Here is a tiny trained network, its code and every weight. The questions are about switching its units off for an input and a class, where a switched-off unit gives its printed mean instead of its output.

import numpy as np


def w(rows, s, z=0):
    codes = np.array(rows[::2]) - 128.0
    scale = np.full(codes.shape[1], s)
    scale[-1] = z or s
    return codes * scale


def f(y):
    return np.maximum(y, 0)


def log_softmax(a):
    a = a - a.max(-1, keepdims=True)
    return a - np.log(np.exp(a).sum(-1, keepdims=True))


def net(x, mask):
    res = np.array(x, float).reshape(1, 7) / 4 @ E
    y = f(res @ A[0][:, :-1].T + A[0][:, -1])
    res = res + np.where(mask, y, B[0][:, -1]) @ B[0][:, :-1]
    return log_softmax(res[-1] @ U[:, :-1].T + U[:, -1])


A, B = {}, {}
E = w([
[140,201,203,107,186,119,91],'x0',
[23,125,92,163,173,66,124],'x1',
[97,43,172,121,91,108,180],'x2',
[125,89,175,112,187,136,252],'x3',
[45,209,160,106,1,145,116],'x4',
[150,94,85,218,132,119,42],'x5',
[66,149,41,58,189,37,142],'x6',
],0.0085)
A[0] = w([
[145,254,211,132,25,182,46,161],'n1',
[64,115,87,45,83,144,148,252],'n2',
[74,167,130,16,90,212,76,176],'n3',
[138,51,187,84,201,84,150,192],'n4',
[86,100,98,145,241,96,144,201],'n5',
[6,126,89,149,161,1,142,144],'n6',
[127,70,177,82,221,200,137,157],'n7',
[132,78,141,98,180,123,150,134],'n8',
],0.0067,0.0029)
B[0] = w([
[170,171,121,185,74,131,136,248],'n1',
[1,132,88,19,157,108,190,195],'n2',
[148,211,164,117,96,106,177,200],'n3',
[109,58,182,137,213,141,125,189],'n4',
[113,145,124,175,192,62,76,195],'n5',
[86,118,35,161,101,163,122,216],'n6',
[142,85,138,151,171,85,128,180],'n7',
[96,63,132,191,215,25,152,164],'n8',
],0.009,0.011)
U = w([
[151,59,213,193,193,62,187,69],'0',
[61,121,75,176,165,98,99,27],'1',
[169,93,91,57,140,126,143,188],'2',
[46,83,116,59,82,150,217,195],'3',
[254,78,138,212,48,168,81,249],'4',
[147,180,191,166,60,80,231,47],'5',
],0.0071,0.0017)

Each question gives the input, the list of numbers given to net, and the class t.
The units are the neurons (one row each of A and B). Each row of codes is followed by its name. A weight is (code - 128) times the scale printed after its matrix; where a second scale follows, it is the last column's (A, B and U).
mask holds one flag per neuron, in row order. A switched-off neuron (its flag False) gives its mean, the last column of its row in B, instead of its output. The means were averaged over made-up inputs and are rounded, as every weight is.
A unit's drop is (log p(t) with every unit on - log p(t) with that unit switched off) / (log p(t) with every unit on - log p(t) with every unit switched off).
The circuit of an input: a set's keep is (log p(t) with only the set's units on - log p(t) with every unit switched off) / (log p(t) with every unit on - log p(t) with every unit switched off). Starting from all 8 units, units are removed one at a time, each time the one whose removal leaves the highest keep (on an exact tie, the one counted first), for as long as the keep stays at least 0.8.
units of the circuit, in order: the units of the circuit, biggest drop first
unit that matters most: the unit with the biggest drop
top k neurons: the k neurons with the biggest drops, biggest first
drop when u is switched off: that unit's drop, to one decimal
input [8,3,2,-6,3,1,-2], class 5: top 2 neurons	(n3; n6)
input [-2,-8,-6,6,-6,-2,-7], class 0: unit that matters most	n7
input [1,3,3,3,-2,-3,8], class 1: units of the circuit, in order	(n6; n5)
input [2,-5,-5,-1,5,4,4], class 5: units of the circuit, in order	(n3; n1)
input [-7,-7,-6,6,-6,6,-3], class 0: units of the circuit, in order	(n1; n6)
input [-6,-1,-5,-8,7,-3,4], class 5: top 3 neurons	(n3; n1; n4)
input [2,4,7,-7,7,3,5], class 3: units of the circuit, in order	(n2; n5)
input [-8,0,-3,-3,8,2,-5], class 5: top 2 neurons	(n3; n2)
input [2,1,1,8,8,7,-5], class 4: top 2 neurons	(n2; n3)
input [8,0,6,-6,0,1,-2], class 4: top 2 neurons	(n2; n1)
input [6,-5,1,-7,3,6,5], class 4: top 2 neurons	(n2; n1)
input [-8,2,3,-5,6,3,5], class 3: top 2 neurons	(n2; n5)
input [0,6,5,0,0,4,-7], class 4: top 2 neurons	(n2; n8)
input [-7,8,-7,-4,5,-4,6], class 3: units of the circuit, in order	(n2)
input [-7,5,8,8,-3,-7,5], class 0: drop when n4 is switched off	0.9
input [7,3,1,-7,-3,-1,-6], class 4: drop when n2 is switched off	0.2
input [1,-3,-6,-2,-7,-8,2], class 0: drop when n1 is switched off	0.0
